Here is a tiny trained network, its code and every weight. The questions are about switching its units off for an input and a class, where a switched-off unit gives its printed mean instead of its output.

import numpy as np


def w(rows, s, z=0):
    codes = np.array(rows[::2]) - 128.0
    scale = np.full(codes.shape[1], s)
    scale[-1] = z or s
    return codes * scale


def f(y):
    return np.maximum(y, 0)


def log_softmax(a):
    a = a - a.max(-1, keepdims=True)
    return a - np.log(np.exp(a).sum(-1, keepdims=True))


def net(x, mask):
    res = np.array(x, float).reshape(1, 6) / 4 @ E
    y = f(res @ A[0][:, :-1].T + A[0][:, -1])
    res = res + np.where(mask, y, B[0][:, -1]) @ B[0][:, :-1]
    return log_softmax(res[-1] @ U[:, :-1].T + U[:, -1])


A, B = {}, {}
E = w([
[128,127,129],'x0',
[90,44,86],'x1',
[127,131,131],'x2',
[128,127,129],'x3',
[124,80,254],'x4',
[19,174,142],'x5',
],0.0066)
A[0] = w([
[129,154,68,12],'n0',
[135,79,230,30],'n1',
[94,39,104,70],'n2',
[75,147,132,32],'n3',
[134,130,133,214],'n4',
[120,104,115,99],'n5',
[132,104,122,71],'n6',
[6,165,134,28],'n7',
[129,116,156,20],'n8',
[148,173,140,69],'n9',
[103,78,110,82],'n10',
[189,104,118,56],'n11',
[163,193,166,70],'n12',
[137,180,23,13],'n13',
[174,245,190,33],'n14',
[127,155,68,12],'n15',
[113,88,237,36],'n16',
[207,76,132,48],'n17',
[129,149,80,35],'n18',
[209,94,124,32],'n19',
[76,153,139,53],'n20',
[124,98,183,2],'n21',
[107,79,107,74],'n22',
[70,155,139,45],'n23',
[98,56,96,52],'n24',
[84,97,115,59],'n25',
[135,130,134,225],'n26',
[73,30,95,55],'n27',
[213,99,107,39],'n28',
[52,163,147,27],'n29',
[147,167,48,48],'n30',
[220,77,111,43],'n31',
],0.012,0.0087)
B[0] = w([
[73,144,70,134],'n0',
[64,144,38,164],'n1',
[209,164,101,156],'n2',
[88,146,173,131],'n3',
[134,54,138,239],'n4',
[145,133,127,132],'n5',
[129,136,129,128],'n6',
[106,157,227,171],'n7',
[91,149,89,128],'n8',
[157,145,120,134],'n9',
[167,149,119,141],'n10',
[112,159,169,139],'n11',
[197,153,110,151],'n12',
[72,153,49,166],'n13',
[252,194,104,169],'n14',
[78,151,80,134],'n15',
[52,150,35,169],'n16',
[72,143,178,150],'n17',
[85,141,82,132],'n18',
[89,154,183,142],'n19',
[99,137,164,137],'n20',
[75,148,35,130],'n21',
[166,145,122,137],'n22',
[99,141,172,138],'n23',
[191,155,118,142],'n24',
[137,174,134,135],'n25',
[135,44,139,253],'n26',
[219,172,111,161],'n27',
[116,182,190,146],'n28',
[85,141,194,144],'n29',
[87,162,73,160],'n30',
[92,180,204,154],'n31',
],0.04,0.0067)
U = w([
[68,176,94,46],'0',
[98,192,254,35],'1',
[136,121,160,253],'2',
[145,129,167,235],'3',
[218,197,150,3],'4',
[127,110,165,183],'5',
],0.0052,0.007)

Each question gives the input, the list of numbers given to net, and the class t.
The units are the neurons (one row each of A and B). Each row of codes is followed by its name. A weight is (code - 128) times the scale printed after its matrix; where a second scale follows, it is the last column's (A, B and U).
mask holds one flag per neuron, in row order. A switched-off neuron (its flag False) gives its mean, the last column of its row in B, instead of its output. The means were averaged over made-up inputs and are rounded, as every weight is.
A unit's drop is (log p(t) with every unit on - log p(t) with that unit switched off) / (log p(t) with every unit on - log p(t) with every unit switched off).
The circuit of an input: a set's keep is (log p(t) with only the set's units on - log p(t) with every unit switched off) / (log p(t) with every unit on - log p(t) with every unit switched off). Starting from the 12 units with the biggest drops (on a tie, the unit counted first), units are removed one at a time, each time the one whose removal leaves the highest keep (on an exact tie, the one counted first), for as long as the keep stays at least 0.8.
circuit, biggest first: the units of the circuit, biggest drop first
unit that matters most: the unit with the biggest drop
k most important neurons: the k neurons with the biggest drops, biggest first
drop when u is switched off: that unit's drop, to one decimal
input [-5,8,5,2,-2,-7], class 4: 3 most important neurons => (n2; n27; n24)
input [2,-1,4,-2,-6,-7], class 1: circuit, biggest first => (n31; n28)
input [-5,8,2,6,-3,7], class 4: circuit, biggest first => (n27; n2)
input [6,-3,-1,3,-8,-6], class 0: unit that matters most => n13
input [-2,-2,0,-5,1,-5], class 1: circuit, biggest first => (n31; n17; n28)
input [-3,7,7,3,-6,-7], class 1: 3 most important neurons => (n31; n28; n17)
input [-1,5,5,-4,7,-6], class 0: circuit, biggest first => (n1; n16)
input [2,-4,4,4,3,7], class 1: 2 most important neurons => (n7; n29)
input [0,6,6,-5,-2,-5], class 4: circuit, biggest first => (n2; n27)
input [-6,7,8,-3,-8,1], class 0: 2 most important neurons => (n13; n30)
input [-6,0,7,1,8,0], class 0: 2 most important neurons => (n16; n1)
input [-1,-8,1,6,4,0], class 4: 2 most important neurons => (n14; n12)
input [7,8,-6,1,5,0], class 4: 2 most important neurons => (n27; n2)
input [6,7,0,-7,7,-2], class 0: circuit, biggest first => (n16)
input [-3,8,0,7,7,3], class 4: 3 most important neurons => (n27; n2; n24)
input [3,8,-7,6,-2,-8], class 1: 2 most important neurons => (n31; n17)
input [5,-7,-4,-6,0,-6], class 4: 3 most important neurons => (n14; n12; n7)
input [-1,-6,5,2,6,-6], class 0: 2 most important neurons => (n1; n16)
input [-6,7,-6,-2,0,0], class 4: drop when n2 is switched off => 0.2
input [-2,-2,-2,3,7,-3], class 0: drop when n1 is switched off => 0.4
input [8,3,-6,-5,4,8], class 1: circuit, biggest first => (n7)
input [-7,-3,7,5,3,-8], class 1: drop when n31 is switched off => 0.1
